Below are the code and all the weights of a small trained network. Each question names an input and a target symbol and asks about switching units off, where a switched-off unit gives its printed mean instead of its output.

import numpy as np


def w(rows, s, z=0):
    codes = np.array(rows[::2]) - 128.0
    scale = np.full(codes.shape[1], s)
    scale[-1] = z or s
    return codes * scale


def norm(h):
    return h / np.sqrt((h * h).mean(-1, keepdims=True) + 1e-5)


def f(y):
    return np.maximum(y, 0)


def softmax(a):
    e = np.exp(a - a.max(-1, keepdims=True))
    return e / e.sum(-1, keepdims=True)


def log_softmax(a):
    a = a - a.max(-1, keepdims=True)
    return a - np.log(np.exp(a).sum(-1, keepdims=True))


def net(x, mask):
    ids = ['αγδεηθλμτψω'.index(c) for c in x.split()]
    T = len(ids)
    res = E[ids] + P[:T]
    r = norm(res)
    for j in range(3):
        rows = slice(2 * j, 2 * j + 2)
        q, k, v = (r @ M[0][rows].T for M in (Q, K, V))
        z = softmax(np.where(np.tri(T) > 0, q @ k.T / 2**0.5, -1e9)) @ v
        o = O[0][rows]
        res = res + np.where(mask[j], z, o[:, -1]) @ o[:, :-1]
    y = f(norm(res) @ A[0][:, :-1].T + A[0][:, -1])
    res = res + np.where(mask[3:7], y, B[0][:, -1]) @ B[0][:, :-1]
    return log_softmax(norm(res)[-1] @ U[:, :-1].T + U[:, -1])


Q, K, V, O, A, B = {}, {}, {}, {}, {}, {}
E = w([
[70,137,92,237,199,164],'α',
[127,163,141,175,149,195],'γ',
[127,59,94,238,125,141],'δ',
[102,68,142,223,140,131],'ε',
[60,111,93,193,156,104],'η',
[180,104,123,164,143,135],'θ',
[145,103,141,237,203,155],'λ',
[157,43,109,182,161,106],'μ',
[109,4,93,199,171,109],'τ',
[77,80,161,128,220,140],'ψ',
[109,129,238,162,42,94],'ω',
],0.014)
P = w([
[146,245,146,66,71,34],'0',
[110,55,105,239,140,244],'1',
[74,49,111,184,131,236],'2',
[106,45,119,168,124,211],'3',
[71,46,147,163,171,184],'4',
[112,62,143,141,184,159],'5',
[100,56,147,134,205,114],'6',
[85,54,144,144,204,92],'7',
[94,89,204,138,254,116],'8',
],0.0079)
Q[0] = w([
[96,128,206,253,153,69],'h0',
[151,132,119,70,82,65],'h0',
[128,166,113,29,109,104],'h1',
[121,161,178,74,161,130],'h1',
[138,197,153,25,66,107],'h2',
[91,84,71,59,99,209],'h2',
],0.011)
K[0] = w([
[151,184,134,143,158,56],'h0',
[116,104,80,105,132,186],'h0',
[172,90,105,158,200,187],'h1',
[93,152,108,86,149,119],'h1',
[129,214,4,165,95,201],'h2',
[193,134,155,150,69,234],'h2',
],0.011)
V[0] = w([
[46,92,126,134,205,186],'h0',
[95,96,196,71,51,136],'h0',
[184,108,119,66,178,199],'h1',
[157,216,55,67,108,91],'h1',
[116,196,193,132,67,115],'h2',
[49,247,169,80,215,232],'h2',
],0.013)
O[0] = w([
[82,208,169,186,166,182,93],'h0',
[9,148,114,85,74,92,115],'h0',
[143,171,71,106,163,128,1],'h1',
[121,124,92,163,153,51,78],'h1',
[172,156,160,149,56,155,105],'h2',
[92,135,38,163,77,179,215],'h2',
],0.015,0.01)
A[0] = w([
[137,126,199,97,118,121,179],'n0',
[162,247,123,76,28,185,185],'n1',
[75,124,54,210,74,59,253],'n2',
[76,93,118,89,162,145,39],'n3',
],0.012,0.0026)
B[0] = w([
[80,8,105,134,120,162,179],'n0',
[154,17,102,187,94,144,187],'n1',
[118,67,134,131,202,131,254],'n2',
[126,161,114,90,103,134,170],'n3',
],0.013,0.0083)
U = w([
[191,163,147,188,170,126,102],'α',
[49,188,109,184,70,170,116],'γ',
[252,120,117,68,153,204,3],'δ',
[71,71,47,60,193,177,193],'ε',
[209,122,1,59,73,82,181],'η',
[189,113,108,64,133,116,121],'θ',
[73,170,197,5,204,143,194],'λ',
[127,44,149,219,114,102,186],'μ',
[100,76,217,51,20,194,29],'τ',
[105,69,127,79,148,161,138],'ψ',
[38,122,130,59,35,58,95],'ω',
],0.0093,0.005)

Each question gives the input, a string of symbols that net reads in full, and the target symbol t.
The units are the heads (2 rows each of Q, K, V and O) and the neurons (one row each of A and B). Each row of codes is followed by its name. A weight is (code - 128) times the scale printed after its matrix; where a second scale follows, it is the last column's (O, A, B and U).
mask holds one flag per unit, heads first, then neurons. A switched-off unit (its flag False) gives its mean, the last column of its rows in O or B, instead of its output. The means were averaged over made-up inputs and are rounded, as every weight is.
A unit's drop is (log p(t) with every unit on - log p(t) with that unit switched off) / (log p(t) with every unit on - log p(t) with every unit switched off).
The circuit of an input: a set's keep is (log p(t) with only the set's units on - log p(t) with every unit switched off) / (log p(t) with every unit on - log p(t) with every unit switched off). Starting from all 7 units, units are removed one at a time, each time the one whose removal leaves the highest keep (on an exact tie, the one counted first), for as long as the keep stays at least 0.8.
units of the circuit, in order: the units of the circuit, biggest drop first
most important unit: the unit with the biggest drop
top k neurons: the k neurons with the biggest drops, biggest first
heads that matter: for each layer, one digit per head in row order, 1 if its drop is at least 0.15 and else 0, layers parted by /
drop when u is switched off: that unit's drop, to one decimal
input ψ γ η ψ η τ θ γ, target γ: heads that matter -> 100
input θ λ ψ η γ ψ θ, target η: heads that matter -> 100
input γ μ ω η η, target τ: heads that matter -> 011
input ε λ ψ τ γ ω δ α, target τ: units of the circuit, in order -> [h1 h2]
input δ η ω ψ, target τ: heads that matter -> 010
input ε ω δ λ, target τ: most important unit -> h1
input ω ψ ψ ψ η ψ ψ ψ ω, target ω: heads that matter -> 100
input ψ η δ ω η μ α ψ δ, target γ: units of the circuit, in order -> [h0 h2]
input ψ θ ω ω ψ, target τ: heads that matter -> 011
input θ ε γ ψ θ θ, target η: heads that matter -> 100
input τ ω ω θ η, target τ: heads that matter -> 010
input ψ γ μ τ ω λ γ ε ψ, target γ: heads that matter -> 101
input τ ε ψ ψ δ ψ ψ, target λ: top 2 neurons -> [n1 n0]
input τ δ ψ γ ψ ψ η γ ω, target λ: units of the circuit, in order -> [h2]
input ψ λ ω η, target γ: drop when h0 is switched off -> 0.5
input ψ ε ε ε, target γ: drop when h0 is switched off -> 0.5
input ψ ω ε, target γ: drop when h0 is switched off -> 0.4
input ψ ψ η ψ ψ η, target γ: drop when h0 is switched off -> 0.6
